Here is a tiny trained network, its code and every weight. The questions are about switching its units off for an input and a target symbol, where a switched-off unit gives its printed mean instead of its output.

import numpy as np


def w(rows, s, z=0):
    codes = np.array(rows[::2]) - 128.0
    scale = np.full(codes.shape[1], s)
    scale[-1] = z or s
    return codes * scale


def norm(h):
    return h / np.sqrt((h * h).mean(-1, keepdims=True) + 1e-5)


def f(y):
    return np.maximum(y, 0)


def softmax(a):
    e = np.exp(a - a.max(-1, keepdims=True))
    return e / e.sum(-1, keepdims=True)


def log_softmax(a):
    a = a - a.max(-1, keepdims=True)
    return a - np.log(np.exp(a).sum(-1, keepdims=True))


def net(x, mask):
    ids = ['ΛΦβημξτω'.index(c) for c in x.split()]
    T = len(ids)
    res = E[ids] + P[:T]
    q, k, v = (norm(res) @ M[0].T for M in (Q, K, V))
    z = softmax(np.where(np.tri(T) > 0, q @ k.T / 4**0.5, -1e9)) @ v
    res = res + np.where(mask[0], z, O[0][:, -1]) @ O[0][:, :-1]
    y = f(norm(res) @ A[0][:, :-1].T + A[0][:, -1])
    res = res + np.where(mask[1:17], y, B[0][:, -1]) @ B[0][:, :-1]
    return log_softmax(norm(res)[-1] @ U[:, :-1].T + U[:, -1])


Q, K, V, O, A, B = {}, {}, {}, {}, {}, {}
E = w([
[125,127,80,150,157],'Λ',
[165,86,99,146,84],'Φ',
[89,70,117,203,146],'β',
[57,146,117,148,109],'η',
[170,195,107,191,92],'μ',
[143,162,147,125,236],'ξ',
[174,254,119,132,119],'τ',
[157,106,178,30,135],'ω',
],0.025)
P = w([
[178,139,246,145,144],'0',
[155,101,146,102,143],'1',
[126,106,116,96,146],'2',
[98,123,95,107,129],'3',
[73,137,71,118,113],'4',
[53,150,45,125,108],'5',
],0.011)
Q[0] = w([
[147,175,70,111,170],'H0',
[32,252,191,143,151],'H0',
[120,111,84,96,203],'H0',
[23,52,123,159,141],'H0',
],0.015)
K[0] = w([
[149,171,183,114,106],'H0',
[18,193,126,102,162],'H0',
[139,131,253,146,162],'H0',
[112,116,135,243,111],'H0',
],0.015)
V[0] = w([
[168,179,55,232,241],'H0',
[150,133,144,155,254],'H0',
[135,19,161,205,139],'H0',
[80,132,18,194,157],'H0',
],0.0097)
O[0] = w([
[126,142,225,219,90,247],'H0',
[70,125,98,115,131,123],'H0',
[79,44,128,63,1,4],'H0',
[145,110,187,82,118,157],'H0',
],0.0088,0.0024)
A[0] = w([
[89,143,218,132,84,37],'N0',
[134,143,168,27,249,46],'N1',
[152,78,148,116,104,153],'N2',
[79,58,160,133,81,235],'N3',
[109,206,117,163,52,131],'N4',
[151,136,170,154,148,220],'N5',
[146,165,105,128,106,137],'N6',
[103,137,72,147,183,83],'N7',
[103,117,95,92,103,44],'N8',
[139,171,158,118,74,74],'N9',
[74,76,66,90,121,71],'N10',
[164,127,244,40,131,199],'N11',
[124,155,56,109,107,3],'N12',
[130,72,72,129,171,146],'N13',
[151,90,96,97,96,150],'N14',
[106,143,130,119,108,167],'N15',
],0.014,0.003)
B[0] = w([
[227,127,128,73,158,187],'N0',
[92,31,133,114,121,228],'N1',
[148,125,114,129,171,184],'N2',
[125,112,76,104,219,254],'N3',
[116,67,129,164,136,249],'N4',
[62,94,65,34,87,209],'N5',
[101,129,146,98,121,181],'N6',
[192,122,167,98,56,205],'N7',
[82,171,129,120,124,176],'N8',
[139,97,175,158,143,163],'N9',
[96,187,168,157,42,225],'N10',
[222,125,118,250,240,175],'N11',
[127,88,105,30,78,162],'N12',
[144,172,190,142,163,177],'N13',
[81,148,194,159,168,199],'N14',
[115,114,113,147,158,168],'N15',
],0.011,0.0066)
U = w([
[144,55,154,109,236,201],'Λ',
[1,129,175,39,104,137],'Φ',
[38,138,127,88,94,53],'β',
[131,157,249,71,56,18],'η',
[220,67,173,184,26,95],'μ',
[110,113,172,184,65,4],'ξ',
[161,235,111,183,173,181],'τ',
[183,136,13,42,89,113],'ω',
],0.011,0.0027)

Each question gives the input, a string of symbols that net reads in full, and the target symbol t.
The units are the heads (4 rows each of Q, K, V and O) and the neurons (one row each of A and B). Each row of codes is followed by its name. A weight is (code - 128) times the scale printed after its matrix; where a second scale follows, it is the last column's (O, A, B and U).
mask holds one flag per unit, heads first, then neurons. A switched-off unit (its flag False) gives its mean, the last column of its rows in O or B, instead of its output. The means were averaged over made-up inputs and are rounded, as every weight is.
A unit's drop is (log p(t) with every unit on - log p(t) with that unit switched off) / (log p(t) with every unit on - log p(t) with every unit switched off).
The circuit of an input: a set's keep is (log p(t) with only the set's units on - log p(t) with every unit switched off) / (log p(t) with every unit on - log p(t) with every unit switched off). Starting from the 12 units with the biggest drops (on a tie, the unit counted first), units are removed one at a time, each time the one whose removal leaves the highest keep (on an exact tie, the one counted first), for as long as the keep stays at least 0.8.
circuit, biggest first: the units of the circuit, biggest drop first
k most important neurons: the k neurons with the biggest drops, biggest first
drop when u is switched off: that unit's drop, to one decimal
input μ μ μ Λ, target μ: circuit, biggest first : N7
input ξ τ τ τ Λ, target ξ: circuit, biggest first : H0; N7
input μ τ η ω β μ, target ω: 2 most important neurons : N12; N10
input τ μ β Λ, target τ: circuit, biggest first : H0; N1
input τ η Φ η Φ ω, target Λ: circuit, biggest first : N11; N1
input μ Φ β ω τ, target ω: circuit, biggest first : H0; N12
input μ τ μ ω μ, target ω: circuit, biggest first : H0; N12
input β τ ω η β, target Φ: 3 most important neurons : N10; N11; N3
input Λ τ τ Λ η, target Λ: circuit, biggest first : H0; N0; N5
input τ Φ η μ, target μ: 2 most important neurons : N3; N4
input Φ τ Φ, target Φ: 3 most important neurons : N14; N10; N3
input β Λ β, target Φ: 3 most important neurons : N10; N11; N4
input μ η Φ Φ ξ ξ, target Φ: 2 most important neurons : N5; N3
input ω β η Λ, target ω: circuit, biggest first : H0
input ω τ Φ Λ, target ω: drop when N7 is switched off : 0.2
input ξ ξ β ξ Φ, target Λ: drop when N5 is switched off : 0.1
input ξ μ μ η, target Λ: drop when N0 is switched off : 0.2
